Below is a small trained network, with its code and all its weights. Each question gives an input and a class and asks what happens when units are switched off, that is, made to give their printed mean instead of their output.

import numpy as np


def w(rows, s, z=0):
    codes = np.array(rows[::2]) - 128.0
    scale = np.full(codes.shape[1], s)
    scale[-1] = z or s
    return codes * scale


def norm(h):
    return h / np.sqrt((h * h).mean(-1, keepdims=True) + 1e-5)


def f(y):
    return y / 2 * (1 + np.tanh(0.7978845608 * (y + 0.044715 * y**3)))


def log_softmax(a):
    a = a - a.max(-1, keepdims=True)
    return a - np.log(np.exp(a).sum(-1, keepdims=True))


def net(x, mask):
    res = np.array(x, float).reshape(1, 7) / 4 @ E
    u = 0
    for l in range(3):
        y = f(norm(res) @ A[l][:, :-1].T + A[l][:, -1])
        res = res + np.where(mask[u : u + 8], y, B[l][:, -1]) @ B[l][:, :-1]
        u += 8
    return log_softmax(norm(res)[-1] @ U[:, :-1].T + U[:, -1])


A, B = {}, {}
E = w([
[2,140,120,112,183,160,138],'x0',
[98,188,169,160,104,142,87],'x1',
[100,138,159,136,95,142,195],'x2',
[121,136,138,135,124,131,129],'x3',
[99,88,192,134,126,39,102],'x4',
[133,125,121,124,136,123,114],'x5',
[129,94,156,55,122,199,98],'x6',
],0.0061)
A[0] = w([
[40,109,90,139,172,163,106,77],'0.n1',
[97,94,175,109,118,74,81,139],'0.n2',
[123,102,159,113,91,203,93,96],'0.n3',
[133,115,182,2,89,142,108,110],'0.n4',
[134,74,203,100,167,250,87,89],'0.n5',
[146,111,29,118,148,146,83,142],'0.n6',
[96,166,62,181,92,77,130,174],'0.n7',
[138,177,56,48,89,200,137,5],'0.n8',
],0.0082,0.0027)
B[0] = w([
[108,50,85,117,14,155,110,202],'0.n1',
[116,112,165,153,179,143,107,204],'0.n2',
[144,196,90,138,124,68,124,189],'0.n3',
[191,127,89,128,191,1,143,234],'0.n4',
[99,156,88,166,157,77,158,253],'0.n5',
[101,124,135,176,143,123,78,198],'0.n6',
[142,142,89,104,191,95,156,200],'0.n7',
[152,131,144,133,149,184,109,202],'0.n8',
],0.0079,0.0042)
A[1] = w([
[131,99,165,147,180,99,113,130],'1.n1',
[88,209,91,183,146,60,166,180],'1.n2',
[254,211,116,153,39,76,82,104],'1.n3',
[192,103,107,99,96,94,70,253],'1.n4',
[149,199,117,127,125,247,102,65],'1.n5',
[142,191,121,32,178,217,123,145],'1.n6',
[184,164,51,180,131,243,139,70],'1.n7',
[134,177,80,27,136,75,142,201],'1.n8',
],0.0076,0.0016)
B[1] = w([
[87,133,125,187,177,158,160,172],'1.n1',
[164,211,68,131,173,235,105,254],'1.n2',
[101,126,129,27,109,150,104,233],'1.n3',
[66,184,132,174,36,230,175,190],'1.n4',
[105,29,229,99,151,74,68,174],'1.n5',
[92,159,107,100,201,4,137,149],'1.n6',
[148,106,255,139,193,99,107,219],'1.n7',
[86,194,28,193,190,223,197,183],'1.n8',
],0.0061,0.0057)
A[2] = w([
[142,113,207,157,191,159,185,224],'2.n1',
[154,172,1,137,169,62,103,217],'2.n2',
[137,137,95,26,25,169,102,252],'2.n3',
[239,89,163,97,121,139,134,30],'2.n4',
[23,162,13,32,159,101,88,155],'2.n5',
[80,109,194,212,87,44,129,52],'2.n6',
[121,173,176,208,93,188,13,207],'2.n7',
[32,39,70,183,189,214,121,216],'2.n8',
],0.0065,0.0018)
B[2] = w([
[129,38,225,224,169,176,84,191],'2.n1',
[141,192,92,208,106,255,186,251],'2.n2',
[37,85,190,122,26,46,237,158],'2.n3',
[131,147,153,36,87,98,57,135],'2.n4',
[129,173,91,86,62,128,181,235],'2.n5',
[159,90,123,117,214,81,129,146],'2.n6',
[110,48,125,129,126,178,149,206],'2.n7',
[241,125,205,92,73,105,116,253],'2.n8',
],0.0061,0.0056)
U = w([
[133,165,82,154,193,166,158,88],'0',
[101,75,177,145,244,93,88,93],'1',
[88,109,152,81,41,121,140,29],'2',
[112,108,158,149,139,173,146,254],'3',
],0.011,0.0029)

Each question gives the input, the list of numbers given to net, and the class t.
The units are the neurons (one row each of A and B). Each row of codes is followed by its name. A weight is (code - 128) times the scale printed after its matrix; where a second scale follows, it is the last column's (A, B and U).
mask holds one flag per neuron, layer by layer. A switched-off neuron (its flag False) gives its mean, the last column of its row in B, instead of its output. The means were averaged over made-up inputs and are rounded, as every weight is.
A unit's drop is (log p(t) with every unit on - log p(t) with that unit switched off) / (log p(t) with every unit on - log p(t) with every unit switched off).
The circuit of an input: a set's keep is (log p(t) with only the set's units on - log p(t) with every unit switched off) / (log p(t) with every unit on - log p(t) with every unit switched off). Starting from the 12 units with the biggest drops (on a tie, the unit counted first), units are removed one at a time, each time the one whose removal leaves the highest keep (on an exact tie, the one counted first), for as long as the keep stays at least 0.8.
units of the circuit, in order: the units of the circuit, biggest drop first
unit that matters most: the unit with the biggest drop
top k neurons: the k neurons with the biggest drops, biggest first
k most important neurons of layer l: the k neurons of layer l with the biggest drops, biggest first
input [7,5,-7,-4,-5,6,4], class 2: unit that matters most : 0.n1
input [-6,-8,-1,5,-5,-5,3], class 2: units of the circuit, in order : (2.n4; 1.n2)
input [4,4,-4,-5,3,2,6], class 0: top 2 neurons : (0.n5; 0.n4)
input [-2,1,-5,-2,1,-6,0], class 2: 3 most important neurons of layer 0 : (0.n5; 0.n8; 0.n7)
input [-7,8,1,1,-2,-4,-6], class 2: top 2 neurons : (1.n3; 0.n5)
input [-2,-4,-5,3,-6,4,-3], class 1: top 2 neurons : (0.n4; 1.n7)
input [-8,8,-8,-4,-1,0,3], class 2: units of the circuit, in order : (1.n3; 2.n3)
input [-6,4,3,-1,-6,7,-3], class 1: units of the circuit, in order : (1.n7; 0.n4; 1.n5; 2.n2)
input [3,-8,-4,-7,-7,4,5], class 1: top 4 neurons : (0.n8; 1.n7; 0.n6; 0.n7)
input [-7,-3,-7,2,6,-6,7], class 0: units of the circuit, in order : (0.n4; 1.n7; 2.n8; 1.n4)
input [6,1,0,-5,-8,-6,7], class 1: top 2 neurons : (0.n8; 1.n7)
input [-2,0,-6,-6,6,0,-7], class 0: 2 most important neurons of layer 1 : (1.n7; 1.n5)
input [-8,6,-3,-3,-8,8,0], class 1: units of the circuit, in order : (1.n7; 1.n5; 0.n4)
input [2,-1,-6,4,2,0,2], class 3: units of the circuit, in order : (0.n1)
input [2,-4,7,2,-4,2,3], class 1: 2 most important neurons of layer 0 : (0.n8; 0.n7)
input [1,5,6,-6,-8,6,6], class 1: 2 most important neurons of layer 0 : (0.n8; 0.n7)
input [-5,-5,-3,0,1,-2,7], class 0: top 3 neurons : (0.n4; 0.n1; 0.n5)
input [0,1,5,2,5,-4,3], class 1: top 3 neurons : (0.n2; 0.n7; 2.n1)
input [-3,0,-5,-4,7,-5,-7], class 0: top 2 neurons : (0.n7; 1.n7)
input [-4,2,3,0,2,7,0], class 2: unit that matters most : 1.n3
input [7,-3,-2,5,-8,-4,-4], class 1: top 3 neurons : (1.n7; 0.n8; 1.n5)
